Below is a small trained network, with its code and all its weights. Each question gives an input and a class and asks what happens when units are switched off, that is, made to give their printed mean instead of their output.

import numpy as np


def w(rows, s, z=0):
    codes = np.array(rows[::2]) - 128.0
    scale = np.full(codes.shape[1], s)
    scale[-1] = z or s
    return codes * scale


def f(y):
    return y / 2 * (1 + np.tanh(0.7978845608 * (y + 0.044715 * y**3)))


def log_softmax(a):
    a = a - a.max(-1, keepdims=True)
    return a - np.log(np.exp(a).sum(-1, keepdims=True))


def net(x, mask):
    res = np.array(x, float).reshape(1, 3) / 4 @ E
    y = f(res @ A[0][:, :-1].T + A[0][:, -1])
    res = res + np.where(mask, y, B[0][:, -1]) @ B[0][:, :-1]
    return log_softmax(res[-1] @ U[:, :-1].T + U[:, -1])


A, B = {}, {}
E = w([
[161,163,230,117,78,64,71,163,143,22],'x0',
[132,128,112,227,164,83,50,52,215,143],'x1',
[71,97,254,23,215,247,4,119,211,95],'x2',
],0.014)
A[0] = w([
[97,135,50,213,132,110,116,73,147,193,159],'n0',
[113,152,119,158,164,93,92,82,152,117,11],'n1',
[123,139,57,204,159,176,159,141,126,140,146],'n2',
[129,127,126,191,159,77,68,49,215,127,115],'n3',
[156,158,106,158,47,50,194,137,108,132,111],'n4',
[100,92,101,179,188,146,111,112,145,164,114],'n5',
[152,121,106,171,89,97,174,142,121,117,243],'n6',
[98,133,113,153,151,143,102,139,128,139,201],'n7',
[79,68,83,121,184,201,159,101,118,249,171],'n8',
],0.015,0.011)
B[0] = w([
[78,38,236,58,59,203,159,131,203,114,232],'n0',
[206,171,148,104,195,94,69,186,45,86,166],'n1',
[97,84,142,77,100,178,119,128,159,83,199],'n2',
[209,219,80,96,86,18,130,103,63,184,243],'n3',
[182,188,89,148,161,59,38,180,11,119,251],'n4',
[47,53,208,38,96,199,175,88,154,139,185],'n5',
[109,113,107,153,38,109,205,75,210,143,227],'n6',
[148,139,122,126,91,101,56,139,115,102,166],'n7',
[250,213,50,224,177,31,101,139,60,144,251],'n8',
],0.012,0.028)
U = w([
[155,145,85,155,111,110,151,86,109,181,117],'0',
[160,141,131,151,144,114,110,167,81,133,192],'1',
[45,73,249,64,93,234,80,97,207,58,2],'2',
],0.017,0.0074)

Each question gives the input, the list of numbers given to net, and the class t.
The units are the neurons (one row each of A and B). Each row of codes is followed by its name. A weight is (code - 128) times the scale printed after its matrix; where a second scale follows, it is the last column's (A, B and U).
mask holds one flag per neuron, in row order. A switched-off neuron (its flag False) gives its mean, the last column of its row in B, instead of its output. The means were averaged over made-up inputs and are rounded, as every weight is.
A unit's drop is (log p(t) with every unit on - log p(t) with that unit switched off) / (log p(t) with every unit on - log p(t) with every unit switched off).
The circuit of an input: a set's keep is (log p(t) with only the set's units on - log p(t) with every unit switched off) / (log p(t) with every unit on - log p(t) with every unit switched off). Starting from all 9 units, units are removed one at a time, each time the one whose removal leaves the highest keep (on an exact tie, the one counted first), for as long as the keep stays at least 0.8.
circuit, biggest first: the units of the circuit, biggest drop first
k most important neurons: the k neurons with the biggest drops, biggest first
drop when u is switched off: that unit's drop, to one decimal
input [0,6,-6], class 2: circuit, biggest first -> [n0]
input [-1,1,-1], class 2: circuit, biggest first -> [n3; n8]
input [-2,5,6], class 0: 3 most important neurons -> [n4; n3; n5]
input [4,-7,3], class 2: 3 most important neurons -> [n8; n4; n3]
input [0,7,5], class 0: 4 most important neurons -> [n3; n4; n5; n2]
input [-8,-6,2], class 1: 2 most important neurons -> [n6; n3]
input [7,4,0], class 0: 2 most important neurons -> [n4; n3]
input [-1,6,7], class 0: 3 most important neurons -> [n3; n4; n5]
input [-5,6,-3], class 2: 3 most important neurons -> [n0; n5; n2]
input [7,4,-2], class 0: 2 most important neurons -> [n3; n6]
input [2,-1,-8], class 1: 4 most important neurons -> [n4; n3; n5; n2]
input [-6,1,-8], class 2: 2 most important neurons -> [n0; n2]
input [7,0,4], class 2: 2 most important neurons -> [n8; n4]
input [3,-6,-7], class 1: circuit, biggest first -> [n4]
input [-8,-4,3], class 1: 3 most important neurons -> [n8; n6; n3]
input [-1,5,-3], class 2: 2 most important neurons -> [n0; n8]
input [-7,-1,5], class 1: 3 most important neurons -> [n8; n6; n3]
input [0,8,-4], class 2: 2 most important neurons -> [n0; n8]
input [8,7,0], class 0: drop when n2 is switched off -> 0.1
input [-3,5,7], class 0: drop when n5 is switched off -> 1.3
input [8,8,-2], class 0: drop when n8 is switched off -> 0.1
input [3,-2,3], class 2: drop when n3 is switched off -> 0.5
input [-7,-6,1], class 1: circuit, biggest first -> [n6]
